Each row is followed by roughly how far along a hidden order it lies, from 0 to 30. A new part has a new order.
(in the rows, 100 means zero)
|  82 | 102 | 118 |  93 |  59 |  93 |  99 | 104 | 105 | 100 |  78 |  90 | 115 | 111 |  95 | 128 | 111 | -> 11
|  82 | 119 |  88 |  94 |  70 |  99 | 104 | 108 | 100 | 108 |  92 |  98 |  88 |  95 |  83 | 105 | 112 | -> 16
|  78 | 105 |  97 |  89 |  76 | 100 |  88 | 114 | 100 | 109 |  85 |  92 | 110 |  98 |  83 | 115 | 118 | -> 12
| 110 | 147 |  46 | 116 |  65 | 108 | 136 | 102 | 106 | 131 | 118 | 104 |  14 |  79 |  80 |  95 |  93 | -> 30
|  83 | 112 | 103 |  90 |  64 | 101 | 101 | 110 | 102 | 110 |  86 |  93 | 110 | 101 |  87 | 117 | 114 | -> 11
|  79 |  75 | 165 |  83 |   0 | 102 | 110 | 117 | 108 | 125 |  66 |  85 | 124 | 134 |  95 | 121 | 115 | -> 0
| 101 | 128 |  63 | 111 |  90 | 100 | 127 | 101 | 104 | 117 | 112 | 103 |  45 |  85 |  88 | 102 |  99 | -> 27
|  71 | 122 |  80 |  85 |  69 | 102 | 102 | 115 |  99 | 107 |  83 |  94 | 109 |  89 |  77 | 126 | 122 | -> 13
|  80 | 112 |  88 |  93 |  83 |  98 | 103 | 107 | 101 | 103 |  91 |  96 | 103 |  92 |  86 | 125 | 114 | -> 15
|  83 | 115 |  92 |  94 |  87 | 101 | 101 | 106 |  99 | 105 |  92 |  99 |  91 |  90 |  84 | 119 | 115 | -> 16
|  68 |  92 | 122 |  83 |  47 | 106 |  99 | 115 | 101 | 118 |  81 |  87 | 119 | 107 |  90 | 111 | 119 | -> 6
|  79 |  90 | 136 |  84 |  39 | 103 | 103 | 117 | 104 | 112 |  75 |  90 | 115 | 115 |  97 | 119 | 119 | -> 5
|  95 | 124 |  56 | 107 | 102 | 101 | 117 | 104 | 100 | 112 | 102 | 104 |  68 |  83 |  82 | 105 | 106 | -> 24
|  85 | 115 |  86 |  90 |  85 | 101 | 104 | 111 | 100 | 106 |  88 |  95 |  93 |  89 |  78 | 115 | 121 | -> 15
|  83 | 128 |  78 |  99 |  83 | 101 | 105 | 107 | 101 | 109 |  92 |  98 |  85 |  89 |  84 | 114 | 114 | -> 18
|  75 |  95 | 119 |  84 |  43 |  99 |  98 | 112 | 103 | 116 |  74 |  91 | 107 | 109 |  88 | 128 | 118 | -> 8
|  94 | 135 |  92 | 102 |  57 |  84 | 115 |  98 | 109 | 100 |  89 | 102 |  70 |  98 |  94 | 143 | 104 | -> 21
| 114 | 162 |  49 | 116 |  61 |  97 | 134 | 101 | 108 | 126 | 108 | 104 |  22 |  82 |  85 | 112 |  96 | -> 29
|  74 |  83 | 153 |  80 |  11 | 111 | 110 | 121 | 105 | 168 |  71 |  81 | 133 | 131 |  87 | 109 | 116 | -> 0
|  79 |  89 | 126 |  87 |  56 | 107 |  97 | 114 | 101 | 114 |  83 |  91 | 129 | 113 |  91 | 104 | 114 | -> 7
|  92 | 133 |  58 | 104 |  60 |  99 | 117 | 105 | 103 | 114 | 102 | 104 | 100 |  80 |  81 | 111 | 107 | -> 24

Next part:
| 129 |  95 | 114 | 102 | 100 | 168 |  88 | 135 | 102 |  84 |  91 |  36 | 103 | 100 | 104 |  72 |  85 |  94 | 114 |  80 |  69 | 131 |  97 | 114 |  84 | 103 |  86 | 103 | 100 |  83 |  71 |  99 | -> 26
| 143 |  55 |  94 |  96 | 119 | 119 |  86 | 126 | 108 |  85 |  96 |  80 |  55 | 116 | 172 |  54 |  92 | 104 | 108 |  97 |  65 | 125 |  93 | 119 |  69 | 101 |  83 |  99 | 106 | 104 | 115 |  95 | -> 1
| 143 |  57 |  77 |  94 |  97 | 124 |  88 | 128 |  99 |  76 |  98 |  48 |  65 | 108 | 174 |  50 |  85 | 111 | 119 | 103 |  59 | 126 |  91 | 108 |  65 |  99 |  82 | 100 | 103 | 106 | 107 |  97 | -> 6
| 101 | 108 | 101 |  99 | 104 | 118 |  94 |  68 | 102 |  76 | 104 | 104 | 104 | 105 |  97 | 103 | 112 | 113 |  99 |  76 |  89 | 122 | 105 | 106 | 104 |  98 | 101 |  96 | 105 | 104 |  82 |  97 | -> 29
| 145 |  58 |  91 |  99 | 107 | 113 |  92 |  91 |  99 |  86 |  89 |  25 |  74 | 115 | 131 |  80 |  92 | 110 | 112 |  98 |  65 | 114 | 108 | 114 |  77 | 104 |  89 | 100 | 101 | 105 | 110 | 100 | -> 11
| 139 |  67 |  92 |  94 | 103 | 114 |  89 | 128 |  98 |  84 |  88 |  28 |  68 | 109 | 137 |  69 |  87 | 109 | 113 |  91 |  53 | 121 |  99 | 121 |  65 | 104 |  86 | 100 | 104 | 104 | 107 |  91 | -> 8
| 130 |  71 |  79 | 100 | 106 | 104 |  91 |  73 | 108 | 119 |  74 |  61 |  93 | 116 | 156 | 104 |  93 | 121 | 101 |  88 |  88 | 117 | 116 | 100 |  99 |  99 |  98 |  96 | 102 | 101 | 112 | 103 | -> 17
| 115 |  94 | 101 |  99 | 105 | 121 |  95 |  45 | 110 |  96 |  83 |  56 |  98 | 119 | 139 | 107 |  93 | 120 |  96 |  70 |  76 | 127 | 127 | 104 |  96 | 102 |  99 |  93 | 107 | 107 |  99 | 107 | -> 19
| 142 |  61 |  79 |  96 | 106 | 120 |  94 | 122 | 107 |  95 | 102 |  45 |  75 | 112 | 141 |  76 |  94 | 125 | 105 | 101 |  68 | 112 | 104 | 113 |  75 | 103 |  81 | 102 | 103 | 101 | 114 |  92 | -> 9
| 127 |  91 | 105 | 101 | 113 | 118 |  94 |  97 | 122 | 117 |  88 |  70 |  86 | 103 | 158 |  82 |  81 | 113 | 112 |  87 |  95 | 131 |  99 | 104 |  78 |  95 |  90 |  99 | 102 | 115 |  94 | 105 | -> 23
| 117 | 102 | 118 |  97 | 104 | 140 |  82 |  75 | 106 |  93 | 105 |  56 |  88 | 105 | 178 |  82 |  88 | 110 | 119 |  65 |  64 | 139 | 105 | 113 |  68 |  96 |  93 |  96 | 102 | 114 |  84 | 109 | -> 22
| 123 |  61 |  51 |  99 | 108 |  63 | 108 |  96 | 124 | 123 |  86 |  82 |  74 | 118 | 157 |  93 |  95 | 132 |  94 | 113 |  90 |  88 | 106 |  95 |  98 | 101 |  88 |  96 | 102 | 124 | 147 |  84 | -> 8
| 143 |  61 |  99 |  96 | 120 | 129 |  86 | 117 | 103 |  78 | 104 |  76 |  57 | 119 | 174 |  59 |  88 | 114 |  98 |  97 |  64 | 117 |  96 | 122 |  78 | 101 |  88 |  98 | 104 | 101 | 115 |  94 | -> 0
|  81 |  94 | 100 |  96 | 107 |  76 |  92 |  50 | 115 |  95 | 110 | 145 |  93 | 109 | 153 | 101 | 107 | 134 | 121 | 101 |  88 | 118 |  97 | 106 |  67 |  89 | 100 |  83 | 109 | 125 |  79 | 105 | -> 30
